Dipok: [181 135 199 136 137 203]
setuf: [125 131 131 131 132 112]
viken: [147 130 118 134 120 111]
Beba: [112 131 111 132 134 125]
perm: [134 131 125 111 132 112]	Beba
dup setuf: 	[131]

Beba: [119 169  75 139]
giv: [ 93 163 121 121]
Gapav: [156 106 135 138]
Depof: [119 138 169  75]
tikab: [96 96 96 96]
dup tikab: 	[96]
perm: [169  75 139 119]	Beba
dup giv: 	[121]

setuf: [114 118 146 119]
Beba: [192  57  93 181]
Zime: [179  73 100 168]
giv: [ 85  52  85 175]
Dasi: [211  37  83 196]
Dipok: [164  99 105 132]
Depof: [146 119 115 118]
tikab: [210  41  82 186]
Gapav: [178  82  98 147]
viken: [ 37 196  84 211]
tosu: [145 109 119 142]
tabi: [159  91 111 159]
dup tabi: 	[159]
q: [145 109 119 142]	tosu
perm: [211  84 196  37]	viken
perm: [196  83  37 211]	Dasi
dup giv: 	[85]

tikab: [115  81  81  85  81]
Gapav: [189 109 119 155 110]
tosu: [157 179  95  95  81]
Beba: [129 188  82  91  79]
viken: [ 91  78 188 129  82]
setuf: [133 125 135 127 135]
Dasi: [132 102 177 161 189]
perm: [ 95  81 157 179  95]	tosu
dup tosu: 	[95]
dup tikab: 	[81]
perm: [ 79  82  91 129 188]	Beba

Gapav: [184 142 184 123 149 146  91 117 162 126 159 129 111 108 138 146 182]
viken: [ 91 184 108 129 184 123 138 149 146 141 162 182 126 159 146 117 111]
tosu: [162 159 147 182 146  91 108 149 129 138 117 141 184 123 126 184 111]
perm: [111 184 126 123 184 141 117 138 129 149 108  91 146 182 147 159 162]	tosu
perm: [138 149 146 141 162 182 126 159 146 117 111  91 184 108 129 184 123]	viken
dup tosu: 	[184]
q: [184 142 184 123 149 146  91 117 162 126 159 129 111 108 138 146 182]	Gapav
q: [162 159 147 182 146  91 108 149 129 138 117 141 184 123 126 184 111]	tosu
perm: [126 159 146 117 111  91 184 108 129 184 123 138 149 146 141 162 182]	viken
perm: [184 141 123 111 117 129 162 184 126 108 147  91 146 149 138 159 182]	tosu

setuf: [145  38 119 129]
Depof: [138  49 116 128]
Dipok: [181  68 101 101]
Dasi: [ 64 150  64  64]
tikab: [138  49 125  49]
dup tikab: 	[49]
dup Dasi: 	[64]

tikab: [101 150  93 121 124 141 155]
tabi: [ 41 174 145 104 135 157 128]
setuf: [135 174  41 158 128 145 104]
Beba: [ 93 155 124 101 120 150 141]
Dasi: [ 66 147 138 100 120 130 141]
perm: [155 124 101 120 150 141  93]	Beba
perm: [174 145 135 128 104 157  41]	tabi
perm: [128  41 174 145 104 135 157]	tabi

tabi: [129 125 126 135 133  89 136 132 133 157 131 138 121 131 114 123 125 130
 153 125 137 127 158 127 132 134 132 134 133 118 116 119 118 113  56  87
 128  97 129]
setuf: [128 126 127 136 125 103 128 109 135 142 132 132 130 133 134 141 126 130
 145 127 135 128 162 123 131 131 140 127 127 116 122 121 119 122 113 131
 134 123 128]
Zime: [135 126 127 125 131  56  89 133  56 127 128  56  56 134 133  87  97  56
 113 130 133 153 118 138 132 125 158 118 116  56 137 114 129 132 123 131
 121 135 136]
Dasi: [162 142 128 132 125 113 103 131 126 128 135 109 130 127 123 128 127 123
 140 127 127 126 119 128 133 131 145 122 134 131 141 121 130 134 122 135
 115 132 136]
perm: [158 127 132 134 132 134 133 118 116 119 118 113  56  87 128  97 129 129
 125 126 135 133  89 136 132 133 157 131 138 121 131 114 123 125 130 153
 125 137 127]	tabi
perm: [103 109 113 116 119 121 122 122 123 123 125 126 126 127 127 127 127 128
 128 128 128 130 130 131 131 131 132 132 133 134 134 135 135 136 140 141
 142 145 162]	setuf
q: [162 142 128 132 125 113 103 131 126 128 135 109 130 127 123 128 127 123
 140 127 127 126 119 128 133 131 145 122 134 131 141 121 130 134 122 135
 115 132 136]	Dasi
q: [129 125 126 135 133  89 136 132 133 157 131 138 121 131 114 123 125 130
 153 125 137 127 158 127 132 134 132 134 133 118 116 119 118 113  56  87
 128  97 129]	tabi
q: [135 126 127 125 131  56  89 133  56 127 128  56  56 134 133  87  97  56
 113 130 133 153 118 138 132 125 158 118 116  56 137 114 129 132 123 131
 121 135 136]	Zime
perm: [ 56 137 114 129 132 123 131 121 135 136 135 126 127 125 131  56  89 133
  56 127 128  56  56 134 133  87  97  56 113 130 133 153 118 138 132 125
 158 118 116]	Zime

Gapav: [100 134 118 112 170 125 143 135 128 132 135 119 148 130 107  98]
Zime: [157 140 154 150 116  87 102 101 172 197 142 147 161 162 100 141]
giv: [149 124 140 155  88  83 108 136 165 174 105  85 132 157 140 166]
Dasi: [141 124 115 111 131 130 114 143 138 136 119 119 112 133 119 142]
tosu: [124 117 104 125 110 130 120 134 133 144 158 144 119 129 129 158]
dup giv: 	[140]
dup Dasi: 	[119]

giv: [ 95 174 147 122 126  72 123 114 138 169 187  58 174 168 132 101  64  72
 131 124]
tosu: [114 174 147  64 131 102 124 107  58 174 168  95 169 138  72 187 122 132
 126 123]
Depof: [110  87 154 109  94 185 123 127 137 128 108 169 129  94 127 178 122 125
 111  81]
Dipok: [117  99 168 105  78 178 134 132 153 130 102 168 126  85 117 177 126 125
 116  74]
Beba: [105  77 144 111 104 191 116 123 124 128 113 171 132 101 134 181 118 125
 107  85]
tikab: [113  93 160 107  93 181  93 129 144  93 106 169 128  98 132 179 120 125
 109  83]
Zime: [113  93 160 107  86 181 129 129 144 129 106 169 128  90 123 177 124 126
 114  78]
Dasi: [124 114 187 101  58 169 146 138 174 131  95 168 122  72 107 174 132 126
 123  64]
perm: [ 58  64  72  95 101 107 114 122 123 124 126 131 132 138 146 168 169 174
 174 187]	Dasi
dup tikab: 	[93]
perm: [174 168  72 187 131 174 124 147 122  95 114 101  64 132 126 123  72 138
 169  58]	giv
q: [113  93 160 107  86 181 129 129 144 129 106 169 128  90 123 177 124 126
 114  78]	Zime

